Below is a small trained network, with its code and all its weights. Each question gives an input and a class and asks what happens when units are switched off, that is, made to give their printed mean instead of their output.

import numpy as np


def w(rows, s, z=0):
    codes = np.array(rows[::2]) - 128.0
    scale = np.full(codes.shape[1], s)
    scale[-1] = z or s
    return codes * scale


def norm(h):
    return h / np.sqrt((h * h).mean(-1, keepdims=True) + 1e-5)


def f(y):
    return y / 2 * (1 + np.tanh(0.7978845608 * (y + 0.044715 * y**3)))


def log_softmax(a):
    a = a - a.max(-1, keepdims=True)
    return a - np.log(np.exp(a).sum(-1, keepdims=True))


def net(x, mask):
    res = np.array(x, float).reshape(1, 8) / 4 @ E
    u = 0
    for l in range(3):
        y = f(norm(res) @ A[l][:, :-1].T + A[l][:, -1])
        res = res + np.where(mask[u : u + 11], y, B[l][:, -1]) @ B[l][:, :-1]
        u += 11
    return log_softmax(norm(res)[-1] @ U[:, :-1].T + U[:, -1])


A, B = {}, {}
E = w([
[7,52,108,155,48,144,61,128,155],'x0',
[101,152,138,173,52,148,253,107,74],'x1',
[120,132,131,141,141,129,130,125,126],'x2',
[133,119,137,130,128,105,117,119,110],'x3',
[134,124,137,130,122,114,120,124,117],'x4',
[148,119,156,167,154,24,200,251,161],'x5',
[134,128,125,131,119,131,128,128,134],'x6',
[116,130,136,145,153,127,127,124,117],'x7',
],0.0071)
A[0] = w([
[116,141,164,150,117,101,92,112,112,100],'L0N1',
[113,75,92,170,184,144,164,104,135,99],'L0N2',
[215,180,78,139,129,116,213,57,102,73],'L0N3',
[250,139,136,73,235,123,93,91,173,80],'L0N4',
[70,172,134,145,101,87,100,153,174,9],'L0N5',
[49,107,143,114,74,79,207,78,153,118],'L0N6',
[150,152,74,88,175,166,34,23,143,192],'L0N7',
[57,100,103,154,90,86,96,176,169,17],'L0N8',
[90,99,105,141,108,182,63,57,91,5],'L0N9',
[142,179,145,101,104,201,126,2,86,208],'L0N10',
[134,115,174,135,171,104,49,165,216,139],'L0N11',
],0.0071,0.0015)
B[0] = w([
[156,108,78,83,106,231,177,147,209,130],'L0N1',
[187,127,142,67,49,106,110,153,129,128],'L0N2',
[114,99,201,115,195,126,156,129,148,208],'L0N3',
[106,168,38,184,55,165,108,163,67,229],'L0N4',
[132,60,124,117,96,113,108,134,116,145],'L0N5',
[107,152,154,149,104,157,130,210,99,190],'L0N6',
[114,158,251,134,143,165,114,244,150,245],'L0N7',
[85,41,95,125,163,136,123,115,124,191],'L0N8',
[119,236,99,101,59,69,145,80,175,206],'L0N9',
[137,88,80,124,166,159,123,49,50,255],'L0N10',
[156,77,85,90,157,92,140,42,127,196],'L0N11',
],0.011,0.0067)
A[1] = w([
[68,147,105,98,116,137,91,171,160,85],'L1N1',
[132,157,191,74,109,106,74,99,255,5],'L1N2',
[120,162,171,92,153,156,111,19,135,64],'L1N3',
[192,158,108,81,204,116,100,148,144,69],'L1N4',
[182,93,152,149,143,194,95,119,83,118],'L1N5',
[92,228,143,155,82,131,117,120,129,112],'L1N6',
[102,93,127,51,160,130,55,93,208,101],'L1N7',
[194,185,14,148,152,55,117,82,154,49],'L1N8',
[160,110,124,120,165,142,129,21,133,75],'L1N9',
[78,158,81,70,108,43,206,83,114,124],'L1N10',
[112,124,109,136,99,226,61,61,109,80],'L1N11',
],0.0093,0.0013)
B[1] = w([
[112,181,86,147,172,119,164,100,75,183],'L1N1',
[4,188,142,146,206,99,172,164,155,163],'L1N2',
[89,106,89,123,165,108,185,172,109,210],'L1N3',
[78,91,143,135,71,153,128,152,128,158],'L1N4',
[133,136,85,46,121,130,146,91,159,180],'L1N5',
[182,46,109,123,105,144,77,95,174,210],'L1N6',
[137,155,138,137,161,87,111,110,171,191],'L1N7',
[58,78,132,135,100,122,156,188,93,187],'L1N8',
[117,108,122,123,153,160,173,124,130,172],'L1N9',
[123,151,132,119,99,174,105,135,163,173],'L1N10',
[145,154,197,161,85,94,101,141,123,254],'L1N11',
],0.015,0.0059)
A[2] = w([
[239,164,229,136,179,139,180,132,175,165],'L2N1',
[152,76,69,171,74,162,153,151,112,36],'L2N2',
[200,182,124,61,235,153,48,191,128,150],'L2N3',
[135,112,81,138,79,224,43,56,124,47],'L2N4',
[154,203,161,163,43,149,108,129,87,37],'L2N5',
[110,254,114,183,186,67,154,104,155,2],'L2N6',
[89,146,91,80,155,91,92,183,73,146],'L2N7',
[173,81,144,38,202,158,128,56,125,16],'L2N8',
[171,162,193,108,138,150,128,105,155,24],'L2N9',
[126,58,108,112,235,38,23,53,208,61],'L2N10',
[101,43,58,157,129,101,143,173,168,132],'L2N11',
],0.0091,0.00095)
B[2] = w([
[248,175,143,158,124,86,98,104,129,203],'L2N1',
[81,145,148,144,149,78,144,141,148,209],'L2N2',
[89,113,152,114,39,141,108,97,140,175],'L2N3',
[168,147,195,114,95,178,101,160,112,220],'L2N4',
[139,105,59,90,114,148,77,87,158,219],'L2N5',
[89,170,166,110,114,140,189,201,142,190],'L2N6',
[111,111,180,160,96,133,176,90,175,183],'L2N7',
[90,122,73,159,170,153,164,109,138,187],'L2N8',
[137,116,133,161,111,102,128,143,116,155],'L2N9',
[190,101,123,50,203,89,49,95,144,230],'L2N10',
[139,92,72,152,114,129,141,154,96,253],'L2N11',
],0.016,0.0061)
U = w([
[118,159,140,104,22,222,51,99,131,245],'0',
[82,64,76,207,71,103,168,211,101,198],'1',
[137,139,88,129,197,193,212,56,84,140],'2',
[244,195,171,181,135,82,159,153,129,73],'3',
[62,221,181,83,175,85,95,148,215,8],'4',
[154,47,66,80,206,85,63,102,152,44],'5',
],0.011,0.0012)

Each question gives the input, the list of numbers given to net, and the class t.
The units are the neurons (one row each of A and B). Each row of codes is followed by its name. A weight is (code - 128) times the scale printed after its matrix; where a second scale follows, it is the last column's (A, B and U).
mask holds one flag per neuron, layer by layer. A switched-off neuron (its flag False) gives its mean, the last column of its row in B, instead of its output. The means were averaged over made-up inputs and are rounded, as every weight is.
A unit's drop is (log p(t) with every unit on - log p(t) with that unit switched off) / (log p(t) with every unit on - log p(t) with every unit switched off).
The circuit of an input: a set's keep is (log p(t) with only the set's units on - log p(t) with every unit switched off) / (log p(t) with every unit on - log p(t) with every unit switched off). Starting from the 12 units with the biggest drops (on a tie, the unit counted first), units are removed one at a time, each time the one whose removal leaves the highest keep (on an exact tie, the one counted first), for as long as the keep stays at least 0.8.
circuit, biggest first: the units of the circuit, biggest drop first
most important unit: the unit with the biggest drop
top k neurons: the k neurons with the biggest drops, biggest first
top k neurons in layer l: the k neurons of layer l with the biggest drops, biggest first
drop when u is switched off: that unit's drop, to one decimal
input [4,0,1,3,-3,-7,7,5], class 4: circuit, biggest first : [L0N4 L0N9 L1N2]
input [-7,0,-1,-8,-7,8,-8,4], class 1: circuit, biggest first : [L0N7 L1N8]
input [-1,1,-3,7,-2,5,0,-8], class 3: circuit, biggest first : [L1N8]
input [8,0,-6,6,-3,-6,7,7], class 4: circuit, biggest first : [L0N4 L0N9 L1N2]
input [0,4,-4,-8,-3,-4,-3,-2], class 2: top 2 neurons : [L0N10 L0N4]
input [-6,1,-4,-4,6,-8,-8,-8], class 2: top 2 neurons : [L0N10 L0N3]
input [-1,1,-7,5,0,6,8,-7], class 3: top 4 neurons : [L0N4 L0N9 L0N10 L1N8]
input [-1,1,-8,8,-3,-6,-7,-6], class 2: top 4 neurons : [L0N10 L1N3 L0N4 L0N6]
input [-4,2,5,2,-2,0,2,4], class 2: top 3 neurons : [L0N7 L0N3 L1N11]
input [5,-2,-6,0,2,0,-3,-6], class 4: top 2 neurons : [L0N10 L0N9]
input [-8,2,3,-8,6,-1,-8,-8], class 2: top 2 neurons in layer 0 : [L0N3 L0N7]
input [0,2,-8,-6,1,-7,-6,-8], class 2: top 2 neurons : [L0N4 L0N10]
input [1,-5,1,-6,2,-4,-7,2], class 4: top 2 neurons in layer 0 : [L0N7 L0N9]
input [2,6,7,-7,-2,0,-2,7], class 0: most important unit : L1N3
input [-6,0,-2,-6,-8,0,4,7], class 0: top 3 neurons : [L0N4 L0N11 L1N3]
input [-1,-6,0,-4,8,-1,-2,7], class 0: top 2 neurons in layer 0 : [L0N4 L0N7]
input [-7,0,-3,-3,-3,-2,6,0], class 0: top 3 neurons : [L0N4 L0N11 L2N3]
input [1,0,5,0,5,3,-3,3], class 5: top 2 neurons : [L0N4 L2N10]
input [-3,1,-4,-8,1,0,3,4], class 2: top 2 neurons : [L0N3 L0N7]
input [-3,7,4,6,-3,1,-7,-5], class 3: most important unit : L2N1
input [-3,-7,0,-2,-1,0,6,6], class 0: top 2 neurons : [L0N4 L0N7]
input [0,5,-7,-2,-6,3,-6,-5], class 3: top 2 neurons in layer 1 : [L1N8 L1N3]
input [2,-2,-3,6,-2,-2,-8,4], class 4: top 2 neurons : [L1N2 L0N7]
input [7,0,-4,-4,7,-3,-3,6], class 4: top 2 neurons in layer 0 : [L0N4 L0N9]
input [1,-7,6,-5,7,-8,2,-5], class 4: top 3 neurons in layer 0 : [L0N7 L0N9 L0N6]
input [-3,-8,8,2,-5,-8,2,-8], class 0: drop when L0N4 is switched off : 1.9
input [6,-7,-5,5,6,-6,-1,-2], class 4: drop when L0N3 is switched off : 0.0
